In the rows, 128 means zero.
Each row of numbers stands for one element and depends on some of the facts below. Use the named rows to name the rest.

Named rows:
skarim: [131  79 140 118 105 101 136 163  77 131 128 138 159 136 162 104  79 141
  78 121 166 147 152 152 182 107 106 151  53 109 130 163 135 137  91 142
 142]
drezesom: [117 147 117 105 111  96 155 128 115 137  96 111 141 178 162 123 100 149
  90 130 185 140 115 117 128 141 137 140 119 141 142 160 114 159 110 145
 104]
skobu: [127 131 124 134 126 118 146 126 115 151 108  99 150 179 157 124 101 135
  93 144 163 139 111 111 136 114 151 153 117 149 127 154 136 153  97 152
 122]
tono: [131  90 132  97 150  87 156 128  61 156 163 100 133 181 185  91 135 126
 128 123 189 186 136 129 142  67 143 140 111 112 115 126 144  83 182 110
 125]
benon: [183 130  98  84 123  66 136 151 208 133  80 168 141 130  74 225 175 149
 154 104 150 118 130  94  91 137 179  69 128 153 101  36  55 188 180 128
  51]
zuzon: [147 107  95 144 130  92 122 148 109 181  77  87 157 181 169 157 103 121
  81 131 175 179  88  97 119 102 156 146  99 158  90 105 104 134 137 153
 103]
dramuk: [162 121 123  58 107  82 134 163 193 106 137 160 153  94  74 186 163 143
 168  77 112  95 164 146 113 127 147  98 133 131 134  76 106 192 158 117
  86]
pluskos: [133 148 118  80  96  86 152 123 127  90 116 107 180 152 169 112 125 124
 110 112 180 146 124 147 145 189 144 154 125 142 125 115  97 142 126 125
  80]
tovan: [125 142 146 137 151 176 109 137 184 157 120 160  80  86  44 166 144 146
 161 134  79  64 151  96 105  83 112  79 142 125 149 119 138 156 116 121
 148]
brosti: [135 168 137 110 118 175 112 118 147  64 116 102 156  96 177  90 145 109
 133 151 152 141 123 136 135 187 110 170 149 115 108  99 118  84 106 107
 115]
mebru: [131 152 140 116 144 175 104 148 201 141 111 152  90  77  55 166 148 144
 162 127  85  68 159 103  99  96 101  83 150 124 147 110 126 158 117 119
 134]
plobis: [140 118 145 144 139 157 117 124 184 109 145 179  85  59  49 172 169 113
 173 125  55  90 157 136 102 137 100  76 152 134 123  94 124 151 143 127
 118]
suto: [127 154 143 114 143 173 110 145 197 142 107 162  87  79  51 163 147 148
 160 125  88  63 157  98  97 100 101  81 148 124 151 112 122 157 121 116
 134]
keberi: [111 174 133 138 137 181 115 116 136 120  89 100 117 126 159  95 115 128
 115 161 158 130 113 103 122 144 106 148 150 124 131 147 129 102  97 126
 135]
faflen: [115 142 146 133 145 168 118 129 175 159 117 173  67  94  38 158 141 154
 155 131  87  62 153  94 107  96 106  63 140 122 161 127 122 153 118 116
 144]
stodri: [110 128 132 158 138 159 106 103  85 148 137 106 125 138 150  79 119 114
 118 148 128 141 100 115 151 124 126 147 115 112 122 108 122  49 130  96
 168]
zodeflo: [117 175 135 140 137 184 113 124 140 116  97  91 127 125 168 102 119 124
 115 164 156 135 115 108 118 137 110 159 155 123 124 145 140 105  97 129
 135]
risekla: [129 139 134 176 133 171 117  97 134  94 119 110 128 109 159 115 140  90
 125 163 122 158 108 131 121 179 113 153 152 142  94 114 130  98 115 140
 109]
taguk: [103 140 130 152 133 160 100 125  98 148  99 100 107 123 150  91 101 113
  98 139 134 144 110 112 129 130  86 143 124 122 131 128 119  78 116 119
 150]

Some facts about the elements:
batra ε greto; benon ε stiste; bogres ε vuso; botral ε dreklun; brefis ε keberi; bruzem ε treber; dazam ε flitrus; dramuk ε tropite
dreklun ε troplu; drezesom ε flodo; drodras ε kemo; drulor ε trobra; fadel ε botral; flitrus ε gomen; flodo ε godem; flumam ε rinel
gaflir ε bruzem; godem ε soplam; goflotron ε drezesom; gotem ε bogres; grevak ε midam; ketal ε pluskos; klibe ε drodras; kloran ε ruke
klugro ε gufla; kluvik ε nuflifar; kopo ε vogil; likuplu ε brosti; lolon ε medol; luplodem ε stuzi; medol ε tretror; mibrol ε plostas
mizu ε dramuk; nozok ε kloran; nuflifar ε nozok; pimam ε klusum; plagra ε gaflir; plesis ε drulor; pletute ε flumam; plostas ε sapam
plugrogro ε tono; pluskos ε voski; poplak ε stedidras; replen ε grevak; rinel ε benon; rubu ε stodri; ruke ε plagra; sabon ε luplodem
sapam ε kopo; sava ε grorera; sefon ε rubu; sidru ε zuzon; skarim ε fadel; skobu ε pletute; sobir ε likuplu; soplam ε replen
stedidras ε kluvik; stetram ε dazam; stiste ε sidru; stuzi ε mibrol; teskin ε risekla; tono ε stikar; treber ε klugro; tretror ε sobir
trobra ε klibe; tropite ε brefis; troplu ε lolon; vigeske ε derudir; vogil ε klatrir; voski ε plugrogro; vuso ε skarim; zuzon ε teskin
bapladun σ soplam; batra σ fadel; bedra σ stiste; bogel σ botral; bogres σ klibe; botral σ dudis; brefis σ sava; brifir σ faflen
brosti σ dapu; bruzem σ vigeske; dapu σ nubi; derudir σ sobre; drafli σ vegrekla; druril σ gotem; dudis σ britrun; fatrivem σ plostas
flitrus σ grosuzi; flodo σ tovan; futol σ kloran; gaflir σ bruzem; goflotron σ steflim; gomen σ derudir; gosum σ stetram; gotem σ plagra
greto σ stuzi; grevak σ supomos; grili σ voski; grorera σ sota; grosuzi σ trotol; guvem σ sutre; kasak σ vove; keberi σ grili
kidok σ teskin; klatrir σ grevak; klibe σ derar; klusum σ trogo; kluvik σ sobir; kopo σ fize; laklos σ brefis; liklem σ bogel
lobari σ poplak; lolon σ druril; luplodem σ tropite; mebru σ zikles; mibrol σ skobu; midam σ drulor; miskedrun σ mibrol; nubi σ lobari
pimam σ taguk; plagra σ pluskos; plobis σ skarim; plostas σ treber; pluskos σ triku; plutu σ stikar; poplak σ drezesom; regrur σ flitrus
replen σ mebru; rinel σ supu; risekla σ keberi; sabon σ fatrivem; saflis σ benon; sava σ pimam; sefon σ sapam; skado σ gosum
skarim σ klapun; skipabe σ drafli; skobu σ replen; sobir σ stadrak; sobre σ goflotron; sota σ tono; stedidras σ nimazi; steflim σ grorera
stetram σ rinel; stikar σ gomen; stiste σ lolon; stuzi σ zopli; supomos σ tadram; supu σ kopo; suto σ brifir; sutre σ klusum
tadram σ plobis; taguk σ dazam; teskin σ vevu; tono σ sabon; tovan σ suto; treber σ skipabe; tretror σ mizu; trobra σ fleru
trogo σ flodo; tropite σ pletute; trotol σ kemo; vegrekla σ sefon; vevu σ bogres; voski σ batra; vove σ nozok; vuso σ skado
zikles σ zodru; zodeflo σ midam; zodru σ tretror; zopli σ regrur; zuzon σ mutron; bapladun Π a; batra Π a; bedra Π b
benon Π b; bogel Π a; bogres Π a; botral Π a; brefis Π a; brifir Π a; britrun Π b; brosti Π a
bruzem Π b; dapu Π a; dazam Π a; derar Π a; derudir Π b; drafli Π b; dramuk Π b; dreklun Π a
drezesom Π a; drodras Π a; drulor Π a; druril Π a; dudis Π a; fadel Π a; faflen Π b; fatrivem Π b
fize Π a; fleru Π a; flitrus Π a; flodo Π b; flumam Π a; futol Π a; gaflir Π b; godem Π b
goflotron Π a; gomen Π a; gosum Π b; gotem Π a; greto Π a; grevak Π a; grili Π a; grorera Π b
grosuzi Π b; gufla Π b; guvem Π a; kasak Π b; keberi Π a; kemo Π a; ketal Π a; kidok Π a
klapun Π a; klatrir Π b; klibe Π a; kloran Π b; klugro Π a; klusum Π a; kluvik Π a; kopo Π b
laklos Π b; liklem Π a; likuplu Π b; lobari Π b; lolon Π a; luplodem Π a; mebru Π b; medol Π a
mibrol Π a; midam Π b; miskedrun Π a; mizu Π a; mutron Π b; nimazi Π b; nozok Π a; nubi Π b
nuflifar Π a; pimam Π a; plagra Π a; plesis Π a; pletute Π a; plobis Π b; plostas Π a; plugrogro Π b
pluskos Π a; plutu Π b; poplak Π a; regrur Π b; replen Π a; rinel Π a; risekla Π a; rubu Π b
ruke Π a; sabon Π a; saflis Π a; sapam Π a; sava Π a; sefon Π a; sidru Π a; skado Π a
skarim Π a; skipabe Π a; skobu Π a; sobir Π a; sobre Π a; soplam Π b; sota Π a; stadrak Π b
stedidras Π b; steflim Π a; stetram Π a; stikar Π a; stiste Π a; stodri Π a; stuzi Π a; supomos Π a
supu Π a; suto Π b; sutre Π b; tadram Π b; taguk Π a; teskin Π b; tono Π a; tovan Π b
treber Π a; tretror Π a; triku Π a; trobra Π a; trogo Π b; tropite Π a; troplu Π a; trotol Π a
vegrekla Π a; vevu Π b; vigeske Π b; vogil Π a; voski Π b; vove Π a; vuso Π a; zikles Π a
zodeflo Π a; zodru Π a; zopli Π b; zuzon Π a; bapladun κ i; batra κ e; bedra κ h; benon κ g
bogel κ e; bogres κ c; botral κ g; brefis κ h; brifir κ i; britrun κ d; brosti κ g; bruzem κ c
dapu κ g; dazam κ i; derar κ d; derudir κ f; drafli κ c; dramuk κ g; dreklun κ c; drezesom κ e
drodras κ c; drulor κ c; druril κ g; dudis κ h; fadel κ e; faflen κ h; fatrivem κ e; fize κ i
fleru κ f; flitrus κ c; flodo κ e; flumam κ c; futol κ d; gaflir κ i; godem κ g; goflotron κ i
gomen κ c; gosum κ e; gotem κ d; greto κ g; grevak κ c; grili κ e; grorera κ d; grosuzi κ h
gufla κ f; guvem κ d; kasak κ e; keberi κ e; kemo κ e; ketal κ h; kidok κ d; klapun κ f
klatrir κ g; klibe κ h; kloran κ g; klugro κ i; klusum κ i; kluvik κ i; kopo κ i; laklos κ f
liklem κ e; likuplu κ d; lobari κ c; lolon κ e; luplodem κ d; mebru κ e; medol κ f; mibrol κ g
midam κ c; miskedrun κ e; mizu κ i; mutron κ c; nimazi κ i; nozok κ f; nubi κ h; nuflifar κ c
pimam κ g; plagra κ e; plesis κ d; pletute κ f; plobis κ i; plostas κ i; plugrogro κ c; pluskos κ g
plutu κ h; poplak κ i; regrur κ f; replen κ f; rinel κ e; risekla κ i; rubu κ h; ruke κ g
sabon κ g; saflis κ c; sapam κ e; sava κ i; sefon κ h; sidru κ f; skado κ f; skarim κ c
skipabe κ i; skobu κ h; sobir κ e; sobre κ h; soplam κ h; sota κ i; stadrak κ g; stedidras κ h
steflim κ g; stetram κ g; stikar κ d; stiste κ g; stodri κ d; stuzi κ i; supomos κ i; supu κ d
suto κ e; sutre κ g; tadram κ d; taguk κ c; teskin κ h; tono κ d; tovan κ h; treber κ f
tretror κ g; triku κ i; trobra κ e; trogo κ g; tropite κ d; troplu κ c; trotol κ f; vegrekla κ c
vevu κ i; vigeske κ h; vogil κ f; voski κ h; vove κ i; vuso κ h; zikles κ c; zodeflo κ e
zodru κ h; zopli κ h; zuzon κ c

Which element is each row?
No name comes twice in this set of rows, the named rows included.
[112 117 133 140 106  90 162  98 102 105 132 136 132 153 146 119 116 116
 102 127 143 149 119 152 143 192 125 124 115 156 126 145 109 148 120 150
  86]  mizu
[157  92 104 186 136  83 157  90 101 159 123 121 156 208 156 159 133 119
 105 162 165 175  82  98 139 135 210 126 105 168  76 103 102 128 148 155
  95]  sidru
[107 129 122 118 102  80 150 112  99 108 166  81 155 151 158 112 123  92
 122  88 100 145 112 178 124 170 131 172 160 167 136 162 155 158 138 150
 101]  kluvik
[143 100 138 129 118 124 143 148 111 122 130 117 173 154 170 117  95 146
  95 149 168 137 145 138 165  96 145 169  84 126 120 178 163 163  74 154
 136]  vuso
[169 122 113  63 110  78 132 164 197 110 126 160 155 105  77 196 168 141
 162  84 117  99 159 137 108 129 157  95 133 137 127  70  98 193 161 120
  83]  godem
[ 96 163 119  25  96  56 141 145 161 122 180 119 131 110  57 142 157 128
 184  18  49  63 159 178  91 151 118 109 192 146 195 120 134 195 177 101
 102]  kloran
[136  94 116 173 126  79 165  84  83 149 146 134 147 202 145 133 124 127
 108 150 153 157  95 121 153 142 190 122 100 154 103 128 114 125 138 145
 110]  pletute
[149  94 146 174 149 167 110 111 165 139 178 167 104  86  45 168 171 119
 185 139  36  82 143 123 120  87 149  87 137 130 114  87 152 128 142 117
 160]  laklos
[144 115 146  77  83  99 154 137 119  54 133 149 193 123 176  99 119 141
 107 129 194 140 166 170 192 179 124 154  78 105 127 135 112 144  91 123
  99]  tretror
[101 114 114  75 115  70 119 169 130 189 167 114 112 117  46 160 118 130
 156  25  33  75 152 156  92  70 112 106 151 151 187 133 152 191 167 120
 143]  bruzem
[131 138 114 106 119 107 141 142 124 136 102  93 162 166 175 127 106 137
 100 131 178 145 116 124 130 121 148 165 126 141 123 153 138 160 108 151
 109]  trobra

Now the same elements, written a new way:
Some rows with their names:
supomos: [155  76 170 151 119 104  86 142 113 149 126 170 163]
grevak: [145  84 169 149 114  98  94 140 114 143 119 161 162]
skobu: [131  92 155 147  97 126  85 139 106 174 135 173 172]
klusum: [209  85 160 148 148 146 106 131 126 127 127 166 153]
pimam: [189 102 156 142 117 167 121 118 119 157 142 164 174]
trogo: [129  96 208 157 122 137  92 119 128 184  86 138 131]
rinel: [134  98 153 144 106 114  94 136 119 153 129 157 156]
plesis: [117  86 159 148  98 116  83 142  94 173 137 160 169]
skipabe: [155  58 157 162 128  98  99 137 113 165 129 157 168]
nubi: [126  92 201 156 127 141  80 122 131 190  92 136 125]
lobari: [133  88 218 159 129 127  90 120 137 183  86 144 136]
tono: [124  71 154 136 133 109  97 130  91 156 140 147 153]
likuplu: [129 109 197 175 168 162 100 138 129 185  95 144 125]
fatrivem: [122  79 192 149 137 128 105 103 138 197  96 134 123]
ruke: [144  92 161 146 113 117 103 137 108 147 127 154 164]
stadrak: [129  95 215 160 126 132  93 119 128 185  94 133 130]
regrur: [128  91 214 157 128 139  91 120 118 182  87 138 135]
gaflir: [147  72 215 151 132 129  76 118 135 179  80 145 134]
zodru: [140  91 155 150 112 119  86 140 108 152 133 156 150]

Rows to name:
No name comes twice in this set of rows, the named rows included.
[157  67 154 164 118  97 106 142 121 163 122 141 177]  vegrekla
[143 115 145 159 142 127 114 152 128 146 129 164 154]  sobir
[144  95 153 143 105 116  95 132 121 148 130 151 147]  plagra
[148  84 166 145 114 106  96 139 115 147 119 166 167]  saflis
[130  96 152 154 113  89  91 144 115 132 124 140 133]  kemo
[115  92 224 137 148 112  77 130 125 176  92 106 138]  derudir
[137  93 160 130 142 106  75 153 105 139 137 116 159]  stikar
[152  81 174 159 103 112  83 136 113 165 143 179 172]  mizu
[115  69 143 164 100  94  87 148 109 186 132 140 177]  sefon
[137  90 168 129 130 106 103 128 109 152 142 148 166]  steflim
[169  63 168 144 116 104  79 131 112 133 123 156 154]  klugro
[129  86 219 158 125 122  88 120 133 183  85 143 136]  plugrogro
[129  89 207 151 138 127  93 125 129 162  70 123 121]  klatrir
[143  92 169 163 118 121  93 140 119 181 142 195 186]  poplak
[146  81 140 161 113 103 105 140 125 167 134 128 160]  sapam

